Below is a small trained network, with its code and all its weights. Each question gives an input and a class and asks what happens when units are switched off, that is, made to give their printed mean instead of their output.

import numpy as np


def w(rows, s, z=0):
    codes = np.array(rows[::2]) - 128.0
    scale = np.full(codes.shape[1], s)
    scale[-1] = z or s
    return codes * scale


def f(y):
    return np.maximum(y, 0)


def log_softmax(a):
    a = a - a.max(-1, keepdims=True)
    return a - np.log(np.exp(a).sum(-1, keepdims=True))


def net(x, mask):
    res = np.array(x, float).reshape(1, 6) / 4 @ E
    y = f(res @ A[0][:, :-1].T + A[0][:, -1])
    res = res + np.where(mask, y, B[0][:, -1]) @ B[0][:, :-1]
    return log_softmax(res[-1] @ U[:, :-1].T + U[:, -1])


A, B = {}, {}
E = w([
[127,128,128],'x0',
[129,129,129],'x1',
[127,129,128],'x2',
[197,75,227],'x3',
[118,2,76],'x4',
[7,101,207],'x5',
],0.0063)
A[0] = w([
[118,41,134,200],'N1',
[112,43,147,3],'N2',
[93,123,162,156],'N3',
[140,188,134,160],'N4',
[143,223,138,176],'N5',
[132,104,70,128],'N6',
[203,155,109,146],'N7',
[129,132,136,108],'N8',
[121,78,124,143],'N9',
[112,155,171,136],'N10',
[144,111,86,116],'N11',
[75,169,100,208],'N12',
[143,228,113,23],'N13',
[92,116,132,167],'N14',
[31,195,63,96],'N15',
[129,117,95,158],'N16',
[132,103,65,137],'N17',
[135,170,115,64],'N18',
[126,140,141,128],'N19',
[136,53,130,128],'N20',
[140,199,122,208],'N21',
[108,124,255,115],'N22',
[125,154,155,123],'N23',
[12,107,144,135],'N24',
[130,111,65,158],'N25',
[177,97,165,112],'N26',
[110,157,180,125],'N27',
[158,78,150,96],'N28',
[66,106,135,60],'N29',
[121,70,122,145],'N30',
[205,161,107,132],'N31',
[168,99,146,178],'N32',
[135,101,13,152],'N33',
[117,132,86,164],'N34',
[122,161,185,142],'N35',
[122,129,101,152],'N36',
[130,121,117,149],'N37',
[110,138,91,164],'N38',
[123,117,57,169],'N39',
],0.0099,0.0045)
B[0] = w([
[167,230,96,245],'N1',
[152,4,116,163],'N2',
[104,90,173,184],'N3',
[168,92,105,210],'N4',
[181,67,78,254],'N5',
[95,161,172,175],'N6',
[189,125,69,232],'N7',
[126,130,133,130],'N8',
[165,155,108,181],'N9',
[87,121,168,177],'N10',
[100,152,145,161],'N11',
[167,203,75,225],'N12',
[184,242,75,191],'N13',
[138,88,156,178],'N14',
[215,47,47,219],'N15',
[116,147,162,169],'N16',
[87,164,170,183],'N17',
[136,180,109,149],'N18',
[117,132,134,144],'N19',
[167,143,66,197],'N20',
[133,42,130,248],'N21',
[26,67,215,234],'N22',
[101,141,139,160],'N23',
[214,71,65,229],'N24',
[86,169,168,191],'N25',
[172,103,69,191],'N26',
[78,122,168,179],'N27',
[158,120,62,173],'N28',
[187,161,87,159],'N29',
[164,158,90,189],'N30',
[178,107,59,230],'N31',
[139,65,128,209],'N32',
[57,203,208,228],'N33',
[109,166,159,179],'N34',
[71,95,165,194],'N35',
[115,146,147,161],'N36',
[118,136,132,150],'N37',
[119,171,147,179],'N38',
[78,183,167,201],'N39',
],0.022,0.0048)
U = w([
[204,171,76,235],'0',
[188,11,104,181],'1',
[2,133,242,1],'2',
],0.0049,0.00077)

Each question gives the input, the list of numbers given to net, and the class t.
The units are the neurons (one row each of A and B). Each row of codes is followed by its name. A weight is (code - 128) times the scale printed after its matrix; where a second scale follows, it is the last column's (A, B and U).
mask holds one flag per neuron, in row order. A switched-off neuron (its flag False) gives its mean, the last column of its row in B, instead of its output. The means were averaged over made-up inputs and are rounded, as every weight is.
A unit's drop is (log p(t) with every unit on - log p(t) with that unit switched off) / (log p(t) with every unit on - log p(t) with every unit switched off).
The circuit of an input: a set's keep is (log p(t) with only the set's units on - log p(t) with every unit switched off) / (log p(t) with every unit on - log p(t) with every unit switched off). Starting from the 12 units with the biggest drops (on a tie, the unit counted first), units are removed one at a time, each time the one whose removal leaves the highest keep (on an exact tie, the one counted first), for as long as the keep stays at least 0.8.
circuit, biggest first: the units of the circuit, biggest drop first
top k neurons: the k neurons with the biggest drops, biggest first
drop when u is switched off: that unit's drop, to one decimal
input [6,0,-8,5,8,0], class 0: circuit, biggest first => N1
input [-4,5,6,-2,-5,1], class 1: circuit, biggest first => N1; N21
input [5,-4,5,4,-8,-7], class 1: circuit, biggest first => N21; N5
input [4,2,4,3,-8,-5], class 1: circuit, biggest first => N21; N5
input [-6,-2,-3,4,-5,-6], class 1: circuit, biggest first => N1; N21
input [-1,4,5,-6,-3,5], class 1: circuit, biggest first => N15; N1
input [5,-7,0,3,-7,-6], class 1: circuit, biggest first => N21; N1
input [8,0,-8,1,-8,-2], class 1: circuit, biggest first => N21; N1
input [8,7,3,-6,-5,3], class 1: top 3 neurons => N15; N1; N21
input [6,7,6,2,7,-2], class 0: top 3 neurons => N22; N1; N20
input [2,-5,0,-8,-6,4], class 1: top 4 neurons => N15; N21; N1; N5
input [-6,0,-5,-6,7,8], class 0: drop when N1 is switched off => 0.2
input [3,0,4,-5,2,-7], class 2: drop when N33 is switched off => 0.2
input [-5,4,-5,5,-2,7], class 2: circuit, biggest first => N22
input [-8,2,-3,-2,5,-8], class 2: drop when N33 is switched off => 0.1
input [-7,3,-7,-8,6,-3], class 2: drop when N15 is switched off => 0.0
